Below is a small trained network, with its code and all its weights. Each question gives an input and a class and asks what happens when units are switched off, that is, made to give their printed mean instead of their output.

import numpy as np


def w(rows, s, z=0):
    codes = np.array(rows[::2]) - 128.0
    scale = np.full(codes.shape[1], s)
    scale[-1] = z or s
    return codes * scale


def f(y):
    return np.maximum(y, 0)


def log_softmax(a):
    a = a - a.max(-1, keepdims=True)
    return a - np.log(np.exp(a).sum(-1, keepdims=True))


def net(x, mask):
    res = np.array(x, float).reshape(1, 4) / 4 @ E
    y = f(res @ A[0][:, :-1].T + A[0][:, -1])
    res = res + np.where(mask, y, B[0][:, -1]) @ B[0][:, :-1]
    return log_softmax(res[-1] @ U[:, :-1].T + U[:, -1])


A, B = {}, {}
E = w([
[247,124,54,69,144,129,88,181,129,161],'x0',
[161,118,90,176,68,48,154,147,141,68],'x1',
[144,159,107,77,71,174,226,72,104,108],'x2',
[150,128,159,123,124,123,117,118,126,126],'x3',
],0.015)
A[0] = w([
[112,137,147,142,161,99,89,156,134,143,164],'neuron 1',
[157,132,128,63,72,161,236,84,119,130,152],'neuron 2',
[142,128,119,157,87,78,132,99,129,117,22],'neuron 3',
[92,106,134,192,180,60,6,160,139,139,159],'neuron 4',
[193,129,78,103,132,158,101,130,138,139,93],'neuron 5',
[83,129,164,51,197,254,91,113,120,167,2],'neuron 6',
[32,130,207,188,109,117,154,94,129,111,82],'neuron 7',
[225,112,70,61,142,128,104,177,131,149,81],'neuron 8',
[139,118,110,150,81,73,134,151,136,102,39],'neuron 9',
[147,122,113,130,150,132,134,131,121,124,98],'neuron 10',
[115,127,149,142,119,142,146,138,115,115,110],'neuron 11',
[128,133,135,122,127,99,143,141,126,135,88],'neuron 12',
[111,87,136,124,115,138,128,99,154,108,114],'neuron 13',
[141,126,130,99,105,164,173,120,154,113,133],'neuron 14',
[115,128,135,113,149,114,100,120,137,100,138],'neuron 15',
[168,127,109,174,70,43,165,137,124,88,33],'neuron 16',
[113,153,141,157,115,144,137,122,165,133,89],'neuron 17',
[150,126,127,85,71,162,200,85,128,113,163],'neuron 18',
[143,125,114,155,86,54,149,144,123,131,76],'neuron 19',
[78,98,166,136,118,107,151,113,119,131,108],'neuron 20',
],0.018,0.0046)
B[0] = w([
[148,134,122,139,123,157,153,150,103,127,176],'neuron 1',
[143,135,142,130,126,196,134,155,79,134,246],'neuron 2',
[116,113,110,136,136,132,122,121,177,123,165],'neuron 3',
[130,136,148,126,127,235,145,142,70,128,241],'neuron 4',
[119,150,127,120,130,77,119,125,97,120,204],'neuron 5',
[147,72,126,147,130,121,146,114,254,130,230],'neuron 6',
[107,167,106,116,129,38,100,124,87,124,234],'neuron 7',
[97,163,118,117,118,51,103,114,88,123,255],'neuron 8',
[123,103,131,134,141,131,140,123,184,137,181],'neuron 9',
[140,128,149,124,119,115,119,116,116,127,144],'neuron 10',
[135,145,125,132,129,107,124,147,124,127,149],'neuron 11',
[109,128,88,120,130,135,153,136,144,136,135],'neuron 12',
[133,137,141,112,120,115,137,103,113,138,148],'neuron 13',
[142,143,125,136,140,151,131,148,112,118,177],'neuron 14',
[117,127,95,127,119,149,134,130,123,141,144],'neuron 15',
[149,97,144,131,129,121,138,112,216,133,214],'neuron 16',
[156,130,156,109,118,114,111,98,109,130,149],'neuron 17',
[102,124,132,135,132,196,133,133,92,128,222],'neuron 18',
[145,97,121,137,136,126,131,127,171,136,183],'neuron 19',
[134,130,121,111,118,85,113,131,103,126,175],'neuron 20',
],0.028,0.029)
U = w([
[148,128,129,133,132,233,142,156,30,135,254],'0',
[105,170,79,82,111,2,62,72,62,120,62],'1',
[174,31,100,157,154,105,139,69,229,143,40],'2',
],0.0086,0.0015)

Each question gives the input, the list of numbers given to net, and the class t.
The units are the neurons (one row each of A and B). Each row of codes is followed by its name. A weight is (code - 128) times the scale printed after its matrix; where a second scale follows, it is the last column's (A, B and U).
mask holds one flag per neuron, in row order. A switched-off neuron (its flag False) gives its mean, the last column of its row in B, instead of its output. The means were averaged over made-up inputs and are rounded, as every weight is.
A unit's drop is (log p(t) with every unit on - log p(t) with that unit switched off) / (log p(t) with every unit on - log p(t) with every unit switched off).
The circuit of an input: a set's keep is (log p(t) with only the set's units on - log p(t) with every unit switched off) / (log p(t) with every unit on - log p(t) with every unit switched off). Starting from the 12 units with the biggest drops (on a tie, the unit counted first), units are removed one at a time, each time the one whose removal leaves the highest keep (on an exact tie, the one counted first), for as long as the keep stays at least 0.8.
units of the circuit, in order: the units of the circuit, biggest drop first
most important unit: the unit with the biggest drop
k most important neurons: the k neurons with the biggest drops, biggest first
drop of u: that unit's drop, to one decimal
input [-1,-4,3,8], class 2: units of the circuit, in order => (neuron 6)
input [8,0,6,-7], class 1: 3 most important neurons => (neuron 8; neuron 4; neuron 5)
input [6,-7,-2,-4], class 2: 2 most important neurons => (neuron 6; neuron 7)
input [-7,7,-8,-8], class 0: 3 most important neurons => (neuron 4; neuron 8; neuron 6)
input [-4,8,-8,1], class 0: 2 most important neurons => (neuron 4; neuron 6)
input [-4,4,2,7], class 1: 2 most important neurons => (neuron 6; neuron 7)
input [6,3,-5,1], class 1: 2 most important neurons => (neuron 8; neuron 2)
input [-4,4,1,-1], class 1: 3 most important neurons => (neuron 6; neuron 7; neuron 20)
input [4,5,-2,-3], class 2: 2 most important neurons => (neuron 7; neuron 16)
input [5,4,-3,8], class 1: 2 most important neurons => (neuron 8; neuron 6)
input [7,7,4,6], class 1: 3 most important neurons => (neuron 8; neuron 6; neuron 5)
input [-3,8,-7,-2], class 2: 2 most important neurons => (neuron 16; neuron 2)
input [7,6,0,0], class 1: 2 most important neurons => (neuron 8; neuron 6)
input [-8,-8,-2,6], class 1: most important unit => neuron 7
input [2,7,-7,0], class 0: 3 most important neurons => (neuron 4; neuron 6; neuron 1)
input [1,-8,-2,-5], class 2: drop of neuron 6 => 0.4
input [-3,-7,-2,-5], class 2: drop of neuron 6 => 1.2
input [-7,-1,3,8], class 1: drop of neuron 7 => 1.1
